Below are the code and all the weights of a small trained network. Each question names an input and a class and asks about switching units off, where a switched-off unit gives its printed mean instead of its output.

import numpy as np


def w(rows, s, z=0):
    codes = np.array(rows[::2]) - 128.0
    scale = np.full(codes.shape[1], s)
    scale[-1] = z or s
    return codes * scale


def f(y):
    return y / 2 * (1 + np.tanh(0.7978845608 * (y + 0.044715 * y**3)))


def log_softmax(a):
    a = a - a.max(-1, keepdims=True)
    return a - np.log(np.exp(a).sum(-1, keepdims=True))


def net(x, mask):
    res = np.array(x, float).reshape(1, 3) / 4 @ E
    y = f(res @ A[0][:, :-1].T + A[0][:, -1])
    res = res + np.where(mask, y, B[0][:, -1]) @ B[0][:, :-1]
    return log_softmax(res[-1] @ U[:, :-1].T + U[:, -1])


A, B = {}, {}
E = w([
[67,98,105,72,200,250,140,68,133],'x0',
[160,200,170,130,179,170,161,155,39],'x1',
[27,176,216,10,83,109,78,169,121],'x2',
],0.014)
A[0] = w([
[72,169,124,91,96,117,51,132,216,124],'N1',
[110,99,143,85,154,180,141,68,109,51],'N2',
[29,184,100,23,115,115,118,136,128,70],'N3',
[183,193,190,123,179,174,206,135,74,14],'N4',
[94,102,134,97,175,136,124,94,74,43],'N5',
[160,138,115,168,70,34,132,168,109,197],'N6',
[80,144,165,95,141,226,142,34,103,248],'N7',
[135,201,178,174,54,77,136,159,81,118],'N8',
[73,106,141,183,100,116,130,116,109,57],'N9',
[165,172,143,109,211,148,196,160,29,157],'N10',
[23,164,194,59,160,111,70,201,187,24],'N11',
[121,179,233,103,131,92,103,159,58,99],'N12',
[201,97,31,116,186,136,111,74,193,189],'N13',
[201,119,160,147,73,45,182,191,171,23],'N14',
[193,137,130,162,69,51,71,132,111,179],'N15',
[222,83,59,187,193,115,120,126,103,177],'N16',
[143,190,229,83,124,81,168,166,96,69],'N17',
[168,208,119,108,218,150,177,151,22,167],'N18',
[131,103,79,83,39,107,117,92,158,54],'N19',
[126,213,122,142,185,153,197,125,66,209],'N20',
[78,91,118,103,121,149,39,142,108,161],'N21',
[111,174,202,113,69,71,134,207,28,98],'N22',
[148,20,76,128,218,160,130,74,216,134],'N23',
[132,218,160,198,153,234,163,190,62,1],'N24',
[123,89,208,52,105,149,131,128,180,170],'N25',
[62,146,100,152,118,151,149,94,136,84],'N26',
[119,99,88,120,115,123,91,120,175,66],'N27',
[204,179,158,191,63,2,102,146,150,215],'N28',
[194,207,199,88,99,107,157,188,66,128],'N29',
[81,123,106,53,125,113,51,81,144,31],'N30',
[75,122,206,78,78,134,101,96,118,183],'N31',
[175,62,94,207,165,118,196,159,91,12],'N32',
[197,136,118,133,87,92,78,120,132,181],'N33',
[60,133,144,40,157,97,89,195,146,55],'N34',
],0.01,0.0084)
B[0] = w([
[208,91,189,138,177,57,180,195,152,200],'N1',
[200,187,129,74,63,52,58,229,152,174],'N2',
[190,91,195,120,151,50,177,219,155,216],'N3',
[166,37,141,184,197,20,203,168,213,186],'N4',
[163,181,173,47,113,159,95,171,95,153],'N5',
[171,133,154,117,123,46,117,175,169,208],'N6',
[130,74,105,208,248,86,206,123,231,251],'N7',
[67,139,79,119,67,213,81,57,67,196],'N8',
[158,229,164,38,34,167,40,175,106,124],'N9',
[194,129,165,50,148,94,91,224,165,217],'N10',
[203,65,192,156,187,20,171,215,210,226],'N11',
[102,157,60,129,64,235,114,78,83,205],'N12',
[54,94,198,201,123,174,170,49,14,222],'N13',
[100,60,87,232,205,113,185,138,153,178],'N14',
[141,115,151,85,189,92,135,179,184,200],'N15',
[171,127,115,112,202,31,145,147,238,229],'N16',
[77,131,75,124,63,204,69,55,46,193],'N17',
[191,132,140,34,111,57,70,201,178,227],'N18',
[168,178,211,66,147,83,109,229,142,159],'N19',
[106,188,127,75,81,156,47,87,110,213],'N20',
[117,181,89,84,62,145,71,133,165,183],'N21',
[27,159,56,183,86,230,41,51,82,217],'N22',
[27,148,155,216,105,206,149,46,35,233],'N23',
[147,36,131,209,254,53,223,160,215,190],'N24',
[115,168,107,73,82,151,77,171,155,199],'N25',
[197,171,169,105,111,143,116,157,101,144],'N26',
[121,157,55,130,69,161,129,127,137,151],'N27',
[244,128,168,94,166,22,149,197,213,240],'N28',
[65,180,79,167,111,195,137,57,93,206],'N29',
[75,67,156,207,199,147,200,66,45,176],'N30',
[86,192,90,73,65,176,70,125,134,218],'N31',
[212,215,197,33,112,145,25,249,94,185],'N32',
[218,138,189,92,133,107,159,216,126,173],'N33',
[167,103,203,141,196,45,164,179,145,201],'N34',
],0.008,0.02)
U = w([
[128,28,150,173,185,90,229,163,177,254],'0',
[153,167,159,1,122,104,81,206,145,54],'1',
[9,187,87,177,117,253,66,20,3,85],'2',
],0.0096,0.006)

Each question gives the input, the list of numbers given to net, and the class t.
The units are the neurons (one row each of A and B). Each row of codes is followed by its name. A weight is (code - 128) times the scale printed after its matrix; where a second scale follows, it is the last column's (A, B and U).
mask holds one flag per neuron, in row order. A switched-off neuron (its flag False) gives its mean, the last column of its row in B, instead of its output. The means were averaged over made-up inputs and are rounded, as every weight is.
A unit's drop is (log p(t) with every unit on - log p(t) with that unit switched off) / (log p(t) with every unit on - log p(t) with every unit switched off).
The circuit of an input: a set's keep is (log p(t) with only the set's units on - log p(t) with every unit switched off) / (log p(t) with every unit on - log p(t) with every unit switched off). Starting from the 12 units with the biggest drops (on a tie, the unit counted first), units are removed one at a time, each time the one whose removal leaves the highest keep (on an exact tie, the one counted first), for as long as the keep stays at least 0.8.
circuit, biggest first: the units of the circuit, biggest drop first
most important unit: the unit with the biggest drop
k most important neurons: the k neurons with the biggest drops, biggest first
drop when u is switched off: that unit's drop, to one decimal
input [2,-3,6], class 0: most important unit -> N30
input [2,-4,8], class 0: 2 most important neurons -> N30, N11
input [-5,1,-3], class 1: 2 most important neurons -> N7, N24
input [-8,1,1], class 2: 3 most important neurons -> N22, N8, N29
input [7,-3,7], class 0: 2 most important neurons -> N7, N30
input [0,5,-4], class 1: 3 most important neurons -> N32, N18, N20
input [0,3,-6], class 1: 2 most important neurons -> N32, N7
input [-1,-6,1], class 1: 3 most important neurons -> N7, N24, N4
input [4,0,0], class 2: 2 most important neurons -> N11, N28
input [-3,4,-8], class 1: 2 most important neurons -> N32, N7
input [1,-7,4], class 0: 2 most important neurons -> N30, N32
input [-8,1,4], class 2: 2 most important neurons -> N22, N8
input [2,-1,6], class 0: 2 most important neurons -> N11, N30
input [7,-8,7], class 0: 3 most important neurons -> N30, N7, N11
input [5,-1,-6], class 2: most important unit -> N23
input [6,-4,5], class 0: 2 most important neurons -> N7, N30
input [2,-2,8], class 0: 2 most important neurons -> N11, N30
input [-5,6,-7], class 1: drop when N32 is switched off -> 1.2
input [-1,5,-4], class 1: drop when N32 is switched off -> 0.2
input [4,0,5], class 0: drop when N10 is switched off -> 0.2
input [-2,7,7], class 2: circuit, biggest first -> N22
input [5,-8,-8], class 2: drop when N23 is switched off -> 0.1
